Here is a tiny trained network, its code and every weight. The questions are about switching its units off for an input and a target symbol, where a switched-off unit gives its printed mean instead of its output.

import numpy as np


def w(rows, s, z=0):
    codes = np.array(rows[::2]) - 128.0
    scale = np.full(codes.shape[1], s)
    scale[-1] = z or s
    return codes * scale


def norm(h):
    return h / np.sqrt((h * h).mean(-1, keepdims=True) + 1e-5)


def f(y):
    return np.maximum(y, 0)


def softmax(a):
    e = np.exp(a - a.max(-1, keepdims=True))
    return e / e.sum(-1, keepdims=True)


def log_softmax(a):
    a = a - a.max(-1, keepdims=True)
    return a - np.log(np.exp(a).sum(-1, keepdims=True))


def net(x, mask):
    ids = ['βηλξπσφψ'.index(c) for c in x.split()]
    T = len(ids)
    res = E[ids] + P[:T]
    u = 0
    for l in range(2):
        r = norm(res)
        for j in range(2):
            rows = slice(2 * j, 2 * j + 2)
            q, k, v = (r @ M[l][rows].T for M in (Q, K, V))
            z = softmax(np.where(np.tri(T) > 0, q @ k.T / 2**0.5, -1e9)) @ v
            o = O[l][rows]
            res = res + np.where(mask[u + j], z, o[:, -1]) @ o[:, :-1]
        u += 2
        y = f(norm(res) @ A[l][:, :-1].T + A[l][:, -1])
        res = res + np.where(mask[u : u + 4], y, B[l][:, -1]) @ B[l][:, :-1]
        u += 4
    return log_softmax(norm(res)[-1] @ U[:, :-1].T + U[:, -1])


Q, K, V, O, A, B = {}, {}, {}, {}, {}, {}
E = w([
[132,67,148],'β',
[134,66,170],'η',
[138,81,166],'λ',
[214,148,78],'ξ',
[142,62,170],'π',
[138,83,174],'σ',
[157,226,207],'φ',
[137,206,2],'ψ',
],0.0057)
P = w([
[5,99,201],'0',
[102,98,206],'1',
[129,96,191],'2',
[147,81,201],'3',
[130,73,208],'4',
[175,66,196],'5',
[91,92,168],'6',
[173,80,161],'7',
[147,89,166],'8',
[65,121,129],'9',
],0.0029)
Q[0] = w([
[218,179,143],'0.h1',
[255,94,125],'0.h1',
[250,165,205],'0.h2',
[105,208,91],'0.h2',
],0.0051)
K[0] = w([
[204,140,135],'0.h1',
[254,196,95],'0.h1',
[111,83,74],'0.h2',
[71,83,81],'0.h2',
],0.0076)
V[0] = w([
[29,96,178],'0.h1',
[254,136,83],'0.h1',
[56,179,108],'0.h2',
[89,165,212],'0.h2',
],0.0054)
O[0] = w([
[231,75,140,161],'0.h1',
[3,167,165,142],'0.h1',
[200,108,155,5],'0.h2',
[128,222,151,185],'0.h2',
],0.0056,0.0011)
A[0] = w([
[44,176,123,128],'0.n1',
[254,120,48,139],'0.n2',
[54,189,157,8],'0.n3',
[135,206,161,123],'0.n4',
],0.0051,0.0012)
B[0] = w([
[80,2,102,219],'0.n1',
[38,130,66,250],'0.n2',
[31,138,120,182],'0.n3',
[45,98,105,176],'0.n4',
],0.004,0.0021)
Q[1] = w([
[255,198,147],'1.h1',
[209,144,159],'1.h1',
[156,82,153],'1.h2',
[110,157,188],'1.h2',
],0.011)
K[1] = w([
[250,130,145],'1.h1',
[205,140,120],'1.h1',
[87,159,129],'1.h2',
[117,143,92],'1.h2',
],0.014)
V[1] = w([
[252,188,69],'1.h1',
[76,78,130],'1.h1',
[104,79,253],'1.h2',
[100,171,84],'1.h2',
],0.0069)
O[1] = w([
[189,205,1,1],'1.h1',
[117,102,168,207],'1.h1',
[92,147,238,180],'1.h2',
[65,191,58,82],'1.h2',
],0.0056,0.0031)
A[1] = w([
[96,255,103,199],'1.n1',
[74,103,35,254],'1.n2',
[182,184,233,110],'1.n3',
[194,30,130,210],'1.n4',
],0.0061,0.0033)
B[1] = w([
[74,50,1,186],'1.n1',
[82,147,43,224],'1.n2',
[43,245,88,177],'1.n3',
[52,223,56,253],'1.n4',
],0.0035,0.0045)
U = w([
[197,59,108,75],'β',
[142,100,158,104],'η',
[167,142,132,29],'λ',
[108,75,162,10],'ξ',
[146,101,181,169],'π',
[152,148,149,70],'σ',
[88,254,156,28],'φ',
[89,135,12,250],'ψ',
],0.0084,0.0026)

Each question gives the input, a string of symbols that net reads in full, and the target symbol t.
The units are the heads (2 rows each of Q, K, V and O) and the neurons (one row each of A and B). Each row of codes is followed by its name. A weight is (code - 128) times the scale printed after its matrix; where a second scale follows, it is the last column's (O, A, B and U).
mask holds one flag per unit, layer by layer, with each layer's heads first. A switched-off unit (its flag False) gives its mean, the last column of its rows in O or B, instead of its output. The means were averaged over made-up inputs and are rounded, as every weight is.
A unit's drop is (log p(t) with every unit on - log p(t) with that unit switched off) / (log p(t) with every unit on - log p(t) with every unit switched off).
top k neurons in layer l: the k neurons of layer l with the biggest drops, biggest first
which heads matter: for each layer, one digit per head in row order, 1 if its drop is at least 0.15 and else 0, layers parted by /
drop when u is switched off: that unit's drop, to one decimal
input β φ φ β η, target φ: which heads matter -> 11 / 10
input ψ φ ψ ψ ψ η ψ π η, target ψ: which heads matter -> 01 / 01
input η φ φ β, target φ: which heads matter -> 11 / 11
input ψ ψ π β ψ β ψ σ φ, target ψ: which heads matter -> 01 / 01
input β λ λ β λ ψ φ, target ψ: which heads matter -> 11 / 11
input φ π σ φ σ, target φ: which heads matter -> 11 / 10
input ψ η β, target ψ: which heads matter -> 11 / 11
input β λ φ ψ η, target ψ: which heads matter -> 10 / 11
input π β β β σ ψ π ψ π, target ψ: top 2 neurons in layer 0 -> [0.n2 0.n1]
input β β β, target β: which heads matter -> 10 / 11
input φ φ β λ, target φ: top 2 neurons in layer 1 -> [1.n3 1.n4]
input β π ψ λ β ψ φ π φ σ, target φ: top 3 neurons in layer 0 -> [0.n1 0.n2 0.n3]
input β ψ λ λ φ φ β, target φ: top 2 neurons in layer 1 -> [1.n3 1.n4]
input λ β φ η, target φ: top neuron in layer 1 -> [1.n3]
input λ ψ β φ λ, target φ: top 2 neurons in layer 0 -> [0.n1 0.n4]
input π λ β ψ φ π π, target φ: top 3 neurons in layer 0 -> [0.n1 0.n2 0.n3]
input π ψ λ ψ π σ, target ψ: top neuron in layer 1 -> [1.n4]
input ψ ψ β ψ σ, target ψ: drop when 1.h2 is switched off -> 1.2
input π π β ψ β, target ψ: drop when 1.h1 is switched off -> 1.2
input ψ ψ ψ β λ, target ψ: drop when 1.h2 is switched off -> 1.3
input β ψ π, target ψ: drop when 1.h1 is switched off -> 0.6
